Each row has a class, written after it.
[-212  117  159   60 -260 -284  -56  289  168 -217 -287  114  -63 -429
  240   76  144 -367  217  -34 -155   44   65  -99  138 -179   83  -77
  306  -22 -792  -83  144]	z_266
[ 230  218  180 -116   15  200   50 -123  -96 -266   61   89  197  120
  237 -257   54 -123  116  222  159  -53  -11  140  -51   17  -15   41
 -179 -198 -123   14  -76]	z_212
[ 271  210   39  -89 -116 -176  417   15  -73  221  -19   65 -272  432
 -271 -107  -61  274  -93  179   38 -299  -96  352   -6  -79   40 -298
 -441 -119  118   22   48]	z_388
[ -69  -88  213  208  -86 -418   16  325   51   30 -309    5    0  344
  147   51 -149  103  129 -370 -185  123  410   77   23 -279  -55  190
  219   29 -311 -280  149]	z_266
[-220  448  112  232 -185  -61  349  -55   78 -104 -338   60  -70 -138
  -35 -117   11  -52  297  200  170  -47 -235 -119  -67   39  -85 -204
 -152 -205 -423  189  262]	z_758
[  48   -3    8  -91   88 -201  476  -47  -67  147 -218   27 -291  387
 -162  -93  -90  132  -47  -61 -224 -103 -106  -29   14  -84   41 -300
 -145   62   -7  -96   49]	z_105
[ 326   47 -126 -265  296  224   86 -380   35 -197  177   70   18  179
 -158 -219  -25   69  195  278  127 -304    6  189  -69    8  190 -254
 -168  -47  243  -78 -173]	z_212
[ -54  508 -127   29  -41  272  244 -364   74 -221  -51  139    2  -71
 -128  -67  -66   17   26  357  168 -304  -67   11  133  145   81 -222
 -279  -78 -173  377 -196]	z_266
[  15  -22  189  -53    3  -12  -66   36 -100 -259 -102  -28  282  167
  276 -241   48 -176  150   14    5  110    4  -37 -196 -118  -49  180
  195   48 -227 -212  100]	z_266
[-268   74 -252   32 -126  141 -224  -95  234  -47  237   67  130   52
 -218  180 -131    9  -31  -15   26 -334  313  188  169  141  186  -60
  -29  326    4  241 -337]	z_980
[-309   18  -66  106 -121  169   -6 -112   -7 -159 -130 -235  291 -240
   27 -373   94 -331  329  186  219  139 -521 -371 -337  163  -62  126
  247    7 -104  -51  264]	z_388
[ -93  133    5   11 -264  -14 -205  176  128  -66   78  114  -20 -215
   90  -51   -2 -165  121   77  176 -217   93  170   39  -25   44   78
   43  -29 -100   26   27]	z_980
[ -78  253  333  136  -92 -118  240    4   12  -84 -169   56 -161   24
  267 -230  149 -288  243  256   51   31  -67   52   53  -46 -164  -94
  -54 -149 -303   67  282]	z_212
[ -73    3  144   61  -10   57  -86   22   38  -73  115  -25  283  376
   64  -11 -118   83   78  -87   85   22  219  209  -71  -10  -13   57
  -52  105   60   34  -22]	z_758
[-394  424  167  104 -264  -23  197   26  217   66   64  141 -155  -23
 -121  182  -89  175 -102  -25   79 -238   61  207  292  140   23 -287
 -255  -32 -116  481  -23]	z_266
[ 306  156   34  193  129 -310  108   68  102  -66 -124  322 -135  440
   -2  241 -262  237   49 -191 -205 -295  899  409  281 -332  114 -106
 -199  -21 -359  -86 -233]	z_212
[ -35  -48  -75   66  299  279 -305 -323   69 -277  370  -28  149  252
  117 -402 -111 -154  330  252  183 -236  260  151   79  128  -15  203
   95   46  447  128 -129]	z_881
[  79   92  130  -98  -41   -6   67  -30 -125 -118  -39   35   99  177
  142   32   -8    0  -49  -74  -62   23  188   82   78  -51   14   64
  -82   51 -273   -8 -131]	z_212
[ -92  444   65  196   63 -176  553  -16   51  -45 -395  160 -332  105
   -5 -261 -253  177  239  -55   95 -241  -27 -172   86  -55  -99 -127
 -230 -329 -300   93  216]	z_105
[  42  -69  -18  -89   52  -98  223  -92    7   68  -56  -67   21  292
 -176  -29  -11   45   34  107 -145    6 -104   90 -130  -71  102 -281
  -21  109   48 -110    9]	z_679
[-377 -399  129  138   -5    9 -336  172   18  -88  137 -349  340  178
  318 -545   88 -413  253  134  141  230 -384 -171 -358   66 -152  314
  351  214  260 -231  543]	z_388
[-380  284  -68  267 -245   55  175  -42  132   48  -16  -82   88  232
 -296   -2 -160  159    6   85  126 -225  -18   72 -106  105   -5  -87
  -78   90  -11  255  100]	z_266
[-459  161   -6    8   17   80  199 -235  156 -118  -84   40  -24 -168
  -38  286  -83  -46  -86 -210 -262   64  163 -181  381  139  132 -357
  116  359 -267  381 -216]	z_212
[  91  -11 -147  -71  201   78  228 -260   32   63   96    5  -51  430
 -319  -36 -150  270 -112   32  -40 -253   31  169   -4   20  129 -286
 -204  172  317   30 -151]	z_679
[-320 -196 -264  114   36  188 -270 -175   67 -108  321 -157  274  356
  -55 -158  -68 -247  -14   78    8 -188  130   47    6   50   54  127
  216  599  181   90 -124]	z_266
[  78  245  179  243   14 -294   81   67  123  -75  -51  131 -200  202
  110  -93  -48  -81  239  247  -46 -275  477  379  162 -242  -52 -101
 -124 -114 -332  -15  131]	z_679
[ 140  -12  -12   41   86   89 -144  -42   30   -4  195   70  149  563
  -60  -25 -271  245  -23  -92  127 -228  528  365  -55  -93   32  154
 -163  155  349  -51 -224]	z_266
[-154  278 -197   97 -191  220   23 -146   60 -134   26  -12  177    9
 -163 -263  -67  -19  117  278  332 -261 -206  -29 -182  136    5   66
  -88   27   53  158   51]	z_881
[ 362  185  -56 -230  144   74  261 -231   13    4   92  153 -219  281
 -201 -118  -81  237   -3  258   54 -371   66  286   68  -60  157 -344
 -355 -106  254   29 -194]	z_266
[ 270    2   67  -60  105 -168  178   24   51   59    9   90 -189  404
 -122 -175 -107  176  184  112   50 -217  109  280  -91 -156   33 -220
 -196 -109  275 -176  107]	z_105
[-177  230  277  280 -369 -623  211  588   83  255 -361  221 -510   51
  123   63 -149   66   89 -234 -111 -160  235  162  193 -259 -112    0
 -129 -276 -368  -46  363]	z_980
[-158 -187  124   69   -4  -83  -99  127  -44 -159  -36 -181   33   77
  309 -461   60 -442  320  101    6   85  -92 -154 -169  -88 -113  220
  382  107  -85 -276  333]	z_980
[  40  194 -467  120   26  175 -133 -274  147 -172  112  137   73  173
 -386   49 -246  139   80  187  195 -584  373  221   36  -34  195  -69
 -146  280  117  152 -283]	z_980
[ -61  -57  -55 -194  429  489  206 -582    2  -80  249 -146  126  323
 -194 -347 -125  169   91  156  204  -47 -324  -49 -100  312   38 -207
 -152   82  743  188 -138]	z_980
[-367 -255   32 -100  177  -35  203 -192   73  -39 -144 -203  169  161
 -177   67   61  -13   36 -104 -271  224 -206 -234  -37   52  112 -284
  244  370 -136   15   34]	z_105
[ -70 -174   63  -46   47  -18 -159   24  -49 -197  -13  -82  277  217
  161  -89  -20  -97  -13 -114 -123  102  174  -42  -51  -67   26  202
  207  254 -172 -176  -26]	z_881
[-521   22  227  185 -224 -163  -65  188  236 -117 -133  -61  112 -252
  127   69   73 -300  219  -87 -108  137   46 -103   59    9   15   19
  391   30 -462  -12  224]	z_679
[-276 -107 -362  253  -60  -87 -142    1   93  -86 -180 -111  183  150
 -226  -56 -169  -86  193 -100    6 -163   87 -161 -194  -84   74  155
  294  351 -171 -134   29]	z_980
[  -9  -52    8  233  280 -229  -84  -46  175 -111    0   44 -179  294
   34  -34 -193   -4  297  -20 -138 -266  694  257  231 -247   27  -73
  100  184  -97  -56   -1]	z_980
[-379  173  190  -49 -247   34   -4  118  137  -70   11   26   38 -263
  119  -42   82 -230  117   58   64   31 -157  -56   83  142   -5  -52
   43  -43 -220  226   61]	z_105
[ -94   -2   17  102 -114 -127 -101   51    6  -92   -7  -58   59  183
  127 -260   43 -311  241  182  -16  -67  103   89  -27 -107  -50  107
  146  167 -171  -50   63]	z_881
[-368 -218  -88  107   10 -147   61   16 -116  -10  -78 -208  -15  266
  160 -286  -10 -305  -35 -110 -246    1  -90 -315   14  -27  -64  214
  293  374 -201 -208  227]	z_212
[-132  -18  247  135  -89   11 -196   92   43  -92   53 -100  366  305
   72   27  -47  -12  113  -49   67  143  152  217 -140  -21  -66  138
   74   23   39   39   25]	z_679
[  -3   68   73  -41  281  -10  366 -322  178  -15  -46   -2 -103  277
 -247   54 -137  225  167   31 -127  -64  224  148  148   10  128 -444
 -120   29   36   88 -150]	z_105
[-453 -215 -103   35  158  148 -138 -313  100 -207   97 -213  277  124
   43  -88   35 -322   66   63 -267   55  185 -157  212  116  105   56
  346  518 -203  112 -210]	z_881
[-119  324 -223   36  -22  423  -49 -428  177 -219  183   39  233   -8
 -288  -25  -59   33  166  337  287 -355   40  151   25  217  152 -139
 -156   43   72  397 -343]	z_266
[-262  -10   51  -59  375  320  125 -470   25 -278   49  -68  327  323
  -11    4 -153   75  -21 -169 -152  100  151 -141  160  179   92 -110
   57  284    4  246 -365]	z_266
[ 146  -83 -120 -183  275  184  126 -343   33  -39  176  -23   18  382
 -194 -131 -115  143   47   93   39 -209  -11  139  -42   45  169 -235
 -109   88  408  -52 -144]	z_212
[  68   91  306  153   56 -332  166  212  -20  -63 -235  107  -86  404
  202  -91 -198  120  147 -306  -95   -8  360  181   60 -214  -94   38
  -10  -89 -236 -122  152]	z_388
[-275   41 -115  247 -233 -102 -120   72  110 -125 -188 -104  237 -153
  -69  -32   20 -240  273   74   79    7  -31 -109 -228  -78   42  121
  321   63 -400 -115  174]	z_212
[-414  -99   56   66  -14  -47   31  -86  -71 -197  -94 -246  200    9
  255 -296  177 -513  216   85 -176  167 -169 -298  -30  -21  -80  106
  437  345 -469  -54  205]	z_212
[-140  117  -29   88 -377 -334  -44  416   25  232  -78  141 -288  205
    7  -18 -231  119 -157 -115   25 -293  119  184   68 -121   23  205
 -145  -92   62  -80  136]	z_266
[-343  137  317  238 -384 -127 -261  247  290  -47   80   29  247 -151
   70   83   96 -164  320  218  262   55   64  332 -118    6  -14  -21
   69 -157 -126  138  244]	z_679
[ -99  245 -251   72 -115  191   62 -233  -14 -225  -92   27  162  -23
 -105 -263  -30 -149  113  237  180 -247 -201 -146 -152   72   36  -17
    6  141 -118   98  -41]	z_881
[-396  144  102   69 -173  -27    6   67  217  -65   79   38  -55 -115
  -48   78  -59    7  -34  -83   15 -118  163   82  195   97   65 -115
   20  173 -184  217   40]	z_881
[-207  183   50    0 -303 -112   20   99   34 -250 -430   -2  118 -532
  172    4  239 -475  211  242 -121  187 -285 -362  -21  -62   94   -5
  256 -142 -858  -39   48]	z_266
[  29 -224 -103   87   49 -233 -196  146   26  -31   -8  -11  144  501
  -37   25 -274  193   23 -354 -134 -161  616  195  -57 -255   86  228
  204  334  -29 -316  -75]	z_881
[-340 -113   79   41   72   36  -31 -159  -40 -247  -62 -225   71   -4
  272 -306  126 -513  183  119 -125  146 -160 -261   18   29  -64   93
  365  292 -324  -61  130]	z_266
[ -88   81  202  170   48   69    1  -90  135 -142   83   -4  255  341
   -3   83 -158  117  135  -50   74   43  426  288   74   11    8  -35
  -99   75  -67  152 -147]	z_980
[  92   26  175  -19   58  -48    3   32  -83 -219  -74  -12  148  244
  269 -216  -56  -96  183  -42    0   54  127   25 -100 -100  -47  158
   67  -68 -177 -217  104]	z_212
[ 111  245 -282  133 -201 -209   77  127  -57  -26 -238  158 -122   67
 -166  -96 -156   39   47  105   83 -428  134   14  -89 -242   61  124
 -104  -25 -272 -150   44]	z_679
[  30  192  175   35  154   58  252 -142  -80 -171  -36  112   42  398
   32  -71 -147  160  -90  -77  -33 -119  154   97   72    4  -23  -88
 -193  -10  -54  130  -82]	z_679
[-113  268  -67  283 -135 -172  189   42  119 -108 -361   41  -73  -37
  -77  -47  -99  -59  283   76   75 -140  123  -50  -80 -147  -24  -61
   44   16 -481  -24  177]	z_980
[-121  431 -132  190 -166  156  155 -211  172 -119  -48   86   96   54
 -268   60 -146  116  122  275  278 -306   89  153   19   63  105 -147
 -227  -71 -104  306  -65]	z_212
[ -10  318 -111   10 -273  217   -4  -90   10 -116   32   21  150 -150
  -61 -283   55 -118  216  433  436 -212 -313   10 -287  105  -33   62
 -183 -124   17   94  121]	z_881
[-248  214   55   65 -256 -138   37  106  174 -136 -171  102  -72 -319
   62  220   74 -239   31    4 -158  -40  165    1  234  -37   93 -218
  105  171 -660  148  -47]	z_980
[-169  199   88  146 -269 -163  -54  251  184   42   65  101 -103   88
    4    2 -125   -7   59  -57  135 -245  221  261   73  -11  -13   44
  -62   -4  -75   53  151]	z_388
